Below are the code and all the weights of a small trained network. Each question names an input and a target symbol and asks about switching units off, where a switched-off unit gives its printed mean instead of its output.

import numpy as np


def w(rows, s, z=0):
    codes = np.array(rows[::2]) - 128.0
    scale = np.full(codes.shape[1], s)
    scale[-1] = z or s
    return codes * scale


def f(y):
    return y / 2 * (1 + np.tanh(0.7978845608 * (y + 0.044715 * y**3)))


def softmax(a):
    e = np.exp(a - a.max(-1, keepdims=True))
    return e / e.sum(-1, keepdims=True)


def log_softmax(a):
    a = a - a.max(-1, keepdims=True)
    return a - np.log(np.exp(a).sum(-1, keepdims=True))


def net(x, mask):
    ids = ['αδεζλμξπφψω'.index(c) for c in x.split()]
    T = len(ids)
    res = E[ids] + P[:T]
    u = 0
    for l in range(2):
        r = res
        for j in range(2):
            rows = slice(2 * j, 2 * j + 2)
            q, k, v = (r @ M[l][rows].T for M in (Q, K, V))
            z = softmax(np.where(np.tri(T) > 0, q @ k.T / 2**0.5, -1e9)) @ v
            o = O[l][rows]
            res = res + np.where(mask[u + j], z, o[:, -1]) @ o[:, :-1]
        u += 2
        y = f(res @ A[l][:, :-1].T + A[l][:, -1])
        res = res + np.where(mask[u : u + 4], y, B[l][:, -1]) @ B[l][:, :-1]
        u += 4
    return log_softmax(res[-1] @ U[:, :-1].T + U[:, -1])


Q, K, V, O, A, B = {}, {}, {}, {}, {}, {}
E = w([
[142,56,130,158,117,74,115],'α',
[144,30,124,166,118,61,119],'δ',
[159,31,112,155,147,62,125],'ε',
[184,1,90,113,187,84,167],'ζ',
[134,68,187,84,70,130,211],'λ',
[103,73,106,147,99,8,69],'μ',
[118,88,47,135,91,110,26],'ξ',
[179,52,37,52,185,187,92],'π',
[137,122,217,141,90,146,143],'φ',
[179,183,31,69,126,101,176],'ψ',
[138,180,12,170,65,89,83],'ω',
],0.017)
P = w([
[24,84,107,132,178,148,185],'0',
[44,82,105,142,166,134,173],'1',
[67,81,109,153,146,132,159],'2',
[88,80,111,156,132,126,147],'3',
[107,83,111,150,121,122,136],'4',
[125,90,111,146,112,116,122],'5',
[143,96,114,146,101,114,112],'6',
[159,107,112,133,94,111,100],'7',
[174,114,113,120,85,107,86],'8',
[191,124,114,118,79,101,72],'9',
[206,131,114,109,71,100,60],'10',
[221,141,115,95,63,94,49],'11',
[236,146,114,86,58,90,38],'12',
[252,158,112,60,70,86,26],'13',
],0.014)
Q[0] = w([
[92,148,73,130,122,113,124],'L0H0',
[97,254,191,94,141,191,214],'L0H0',
[132,140,145,113,124,144,140],'L0H1',
[141,83,114,110,66,127,156],'L0H1',
],0.02)
K[0] = w([
[124,203,48,128,147,119,143],'L0H0',
[3,94,141,150,174,175,169],'L0H0',
[158,104,146,129,119,133,154],'L0H1',
[206,129,146,117,105,112,88],'L0H1',
],0.019)
V[0] = w([
[153,89,145,46,27,112,103],'L0H0',
[101,23,206,113,146,150,44],'L0H0',
[3,140,123,158,233,157,106],'L0H1',
[47,76,24,114,178,56,123],'L0H1',
],0.0065)
O[0] = w([
[165,116,103,149,136,14,150,212],'L0H0',
[29,129,75,75,246,45,132,118],'L0H0',
[93,154,97,69,67,215,166,52],'L0H1',
[151,99,134,72,14,89,109,254],'L0H1',
],0.011,0.0085)
A[0] = w([
[78,154,255,121,128,97,127,241],'L0N0',
[97,128,161,113,149,144,78,72],'L0N1',
[147,116,176,116,71,115,134,111],'L0N2',
[120,93,131,166,103,90,212,253],'L0N3',
],0.0094,0.0045)
B[0] = w([
[130,187,158,103,69,209,6,153],'L0N0',
[104,134,83,230,135,142,60,119],'L0N1',
[189,92,169,153,95,104,186,219],'L0N2',
[94,199,128,23,137,141,100,249],'L0N3',
],0.012,0.013)
Q[1] = w([
[194,118,226,197,110,222,176],'L1H0',
[239,105,148,51,113,166,117],'L1H0',
[110,113,131,2,92,77,4],'L1H1',
[92,34,4,229,127,111,198],'L1H1',
],0.006)
K[1] = w([
[66,184,98,161,96,118,254],'L1H0',
[190,203,86,158,109,60,58],'L1H0',
[233,81,25,184,169,105,62],'L1H1',
[34,83,36,113,34,248,156],'L1H1',
],0.008)
V[1] = w([
[160,5,157,64,219,162,162],'L1H0',
[142,48,83,161,130,103,101],'L1H0',
[177,125,74,109,171,179,149],'L1H1',
[153,157,24,165,89,155,85],'L1H1',
],0.011)
O[1] = w([
[241,109,121,47,170,148,103,2],'L1H0',
[87,130,224,34,119,175,164,180],'L1H0',
[102,105,135,165,47,113,73,38],'L1H1',
[78,1,152,170,183,161,104,152],'L1H1',
],0.012,0.014)
A[1] = w([
[127,61,112,173,130,107,133,162],'L1N0',
[106,183,167,154,142,182,103,77],'L1N1',
[130,180,88,113,254,184,135,253],'L1N2',
[130,84,106,80,107,87,150,163],'L1N3',
],0.012,0.0046)
B[1] = w([
[176,162,84,95,127,166,177,183],'L1N0',
[161,103,144,6,155,65,161,137],'L1N1',
[95,154,173,244,153,216,80,148],'L1N2',
[137,127,129,154,182,164,96,253],'L1N3',
],0.013,0.021)
U = w([
[87,124,89,183,158,119,103,139],'α',
[93,185,152,118,181,195,188,2],'δ',
[154,157,102,115,142,146,147,113],'ε',
[175,162,105,111,142,148,153,91],'ζ',
[180,146,90,195,159,121,107,145],'λ',
[164,165,64,10,163,88,254,87],'μ',
[24,42,79,148,236,105,191,87],'ξ',
[142,61,118,103,88,108,57,146],'π',
[153,55,14,172,153,31,121,209],'φ',
[251,127,89,105,53,79,124,125],'ψ',
[86,104,155,116,105,147,193,218],'ω',
],0.0058,0.0066)

Each question gives the input, a string of symbols that net reads in full, and the target symbol t.
The units are the heads (2 rows each of Q, K, V and O) and the neurons (one row each of A and B). Each row of codes is followed by its name. A weight is (code - 128) times the scale printed after its matrix; where a second scale follows, it is the last column's (O, A, B and U).
mask holds one flag per unit, layer by layer, with each layer's heads first. A switched-off unit (its flag False) gives its mean, the last column of its rows in O or B, instead of its output. The means were averaged over made-up inputs and are rounded, as every weight is.
A unit's drop is (log p(t) with every unit on - log p(t) with that unit switched off) / (log p(t) with every unit on - log p(t) with every unit switched off).
The circuit of an input: a set's keep is (log p(t) with only the set's units on - log p(t) with every unit switched off) / (log p(t) with every unit on - log p(t) with every unit switched off). Starting from all 12 units, units are removed one at a time, each time the one whose removal leaves the highest keep (on an exact tie, the one counted first), for as long as the keep stays at least 0.8.
units of the circuit, in order: the units of the circuit, biggest drop first
top k neurons in layer l: the k neurons of layer l with the biggest drops, biggest first
heads that matter: for each layer, one digit per head in row order, 1 if its drop is at least 0.15 and else 0, layers parted by /
input μ φ ω φ μ ε μ μ μ λ α λ μ, target μ: units of the circuit, in order	(L1H1; L0H0)
input ζ μ μ α λ π ω ω λ, target ξ: units of the circuit, in order	(L0N3; L1H1; L0H1)
input λ δ ω ζ ξ ω μ ψ, target ω: heads that matter	10 / 10
input μ ω ω ω μ ω μ π, target ω: units of the circuit, in order	(L1H0; L0H0; L1N3)
input ω ζ ψ ζ ω φ φ δ α φ μ π φ μ, target φ: heads that matter	11 / 00
input λ λ ε λ, target μ: units of the circuit, in order	(L1H1)
input ξ ω λ φ π, target φ: units of the circuit, in order	(L0N0; L1H0)
input λ μ ω, target ω: units of the circuit, in order	(L0H0; L0H1; L1H0; L1N3)
input μ φ μ φ π ζ, target φ: heads that matter	10 / 11
input ε ζ ε φ μ ω ψ ε φ ε μ φ δ, target φ: units of the circuit, in order	(L0N0; L0H0; L1H0)
input π λ δ ε μ π ζ ω λ ζ ζ ζ φ, target ψ: units of the circuit, in order	(L0N0; L1H1)
input λ μ δ ω μ ξ ζ ω λ λ ζ ε, target λ: heads that matter	11 / 10
input α π π λ π φ φ ω μ ω π π π μ, target π: units of the circuit, in order	(L0N3; L1H0; L1H1)
input ε π μ ζ ω μ φ μ ω λ α, target ω: units of the circuit, in order	(L1H0; L0H0; L1N3)
input δ δ ω μ μ ω ω ψ ω ε ψ λ ζ, target ψ: heads that matter	11 / 01
input π ψ ζ ε λ λ ζ μ ε, target μ: units of the circuit, in order	(L1H0; L0H0)
input μ φ λ μ δ, target μ: heads that matter	01 / 01
input μ ψ ω π ξ λ ε π φ, target π: heads that matter	10 / 01
input ζ δ ζ π, target π: units of the circuit, in order	(L1H1; L1H0; L0N2; L0N3)
input π π δ ω φ ζ α, target φ: top 2 neurons in layer 1	(L1N0; L1N2)
input ε φ φ ζ ω λ α ω λ μ λ π δ, target π: top 2 neurons in layer 1	(L1N0; L1N3)
input λ δ ω φ μ μ μ ζ ψ ε, target ψ: units of the circuit, in order	(L0H0; L0N2)
input λ ω π λ, target π: heads that matter	10 / 11
input λ ζ μ φ μ μ ξ ε μ ε ε ζ ζ λ, target ψ: heads that matter	01 / 11
input μ μ φ α ε μ ζ μ ψ μ ε ε λ λ, target λ: heads that matter	11 / 10
input ε μ μ μ φ α ε φ ε, target φ: heads that matter	10 / 10
